Here is a tiny trained network, its code and every weight. The questions are about switching its units off for an input and a class, where a switched-off unit gives its printed mean instead of its output.

import numpy as np


def w(rows, s, z=0):
    codes = np.array(rows[::2]) - 128.0
    scale = np.full(codes.shape[1], s)
    scale[-1] = z or s
    return codes * scale


def f(y):
    return y / 2 * (1 + np.tanh(0.7978845608 * (y + 0.044715 * y**3)))


def log_softmax(a):
    a = a - a.max(-1, keepdims=True)
    return a - np.log(np.exp(a).sum(-1, keepdims=True))


def net(x, mask):
    res = np.array(x, float).reshape(1, 7) / 4 @ E
    y = f(res @ A[0][:, :-1].T + A[0][:, -1])
    res = res + np.where(mask, y, B[0][:, -1]) @ B[0][:, :-1]
    return log_softmax(res[-1] @ U[:, :-1].T + U[:, -1])


A, B = {}, {}
E = w([
[77,185,107,189,91],'x0',
[198,222,113,70,166],'x1',
[51,190,113,64,99],'x2',
[161,75,118,125,1],'x3',
[101,130,130,88,54],'x4',
[31,48,33,86,83],'x5',
[187,161,14,153,162],'x6',
],0.0096)
A[0] = w([
[188,73,54,147,156,158],'n1',
[150,93,153,85,48,250],'n2',
[133,91,234,202,140,135],'n3',
[118,152,124,176,145,73],'n4',
[68,59,125,145,109,78],'n5',
[149,84,53,176,125,134],'n6',
[157,103,215,83,131,214],'n7',
[151,110,114,136,133,45],'n8',
[135,174,77,98,197,197],'n9',
[202,179,116,115,7,107],'n10',
[123,164,69,115,125,76],'n11',
[125,67,114,31,99,134],'n12',
[122,180,122,118,91,7],'n13',
[104,72,202,148,157,198],'n14',
[153,189,98,180,147,243],'n15',
[200,160,142,109,82,40],'n16',
],0.013,0.0024)
B[0] = w([
[140,72,183,212,2,238],'n1',
[61,90,89,169,161,245],'n2',
[126,128,71,91,149,245],'n3',
[154,167,91,170,134,163],'n4',
[31,45,137,169,94,232],'n5',
[116,131,123,166,105,217],'n6',
[152,56,90,82,164,223],'n7',
[108,120,149,122,91,140],'n8',
[190,169,176,105,170,243],'n9',
[111,68,130,176,83,255],'n10',
[180,86,150,106,128,183],'n11',
[106,171,141,127,175,236],'n12',
[175,96,136,129,112,162],'n13',
[78,62,99,110,133,213],'n14',
[153,227,148,148,161,244],'n15',
[137,85,109,198,67,201],'n16',
],0.0099,0.0096)
U = w([
[54,148,91,127,130,111],'0',
[78,37,113,158,48,125],'1',
[167,146,178,165,89,53],'2',
[124,118,90,10,143,254],'3',
],0.011,0.0026)

Each question gives the input, the list of numbers given to net, and the class t.
The units are the neurons (one row each of A and B). Each row of codes is followed by its name. A weight is (code - 128) times the scale printed after its matrix; where a second scale follows, it is the last column's (A, B and U).
mask holds one flag per neuron, in row order. A switched-off neuron (its flag False) gives its mean, the last column of its row in B, instead of its output. The means were averaged over made-up inputs and are rounded, as every weight is.
A unit's drop is (log p(t) with every unit on - log p(t) with that unit switched off) / (log p(t) with every unit on - log p(t) with every unit switched off).
The circuit of an input: a set's keep is (log p(t) with only the set's units on - log p(t) with every unit switched off) / (log p(t) with every unit on - log p(t) with every unit switched off). Starting from the 12 units with the biggest drops (on a tie, the unit counted first), units are removed one at a time, each time the one whose removal leaves the highest keep (on an exact tie, the one counted first), for as long as the keep stays at least 0.8.
units of the circuit, in order: the units of the circuit, biggest drop first
unit that matters most: the unit with the biggest drop
k most important neurons: the k neurons with the biggest drops, biggest first
drop when u is switched off: that unit's drop, to one decimal
input [4,-4,-3,-5,4,0,3], class 0: 2 most important neurons : (n1, n10)
input [5,7,-1,-3,6,2,-5], class 3: units of the circuit, in order : (n1, n5)
input [-1,-4,-8,-3,-5,-7,-2], class 3: unit that matters most : n3
input [1,4,2,-2,5,-1,-1], class 2: units of the circuit, in order : (n14, n5)
input [7,-5,6,-8,4,-7,1], class 2: units of the circuit, in order : (n2, n5)
input [8,6,-7,2,-6,-4,-8], class 3: units of the circuit, in order : (n3, n1)
input [2,1,8,1,-8,6,-6], class 0: 4 most important neurons : (n1, n10, n12, n16)
input [6,-6,5,4,-6,-3,1], class 0: 3 most important neurons : (n1, n16, n10)
input [-2,-6,5,-5,4,-2,3], class 0: drop when n6 is switched off : -0.1
input [4,-3,6,-4,0,3,6], class 3: drop when n7 is switched off : -0.1
input [-6,-1,-8,-6,3,-8,-1], class 3: drop when n3 is switched off : 0.0
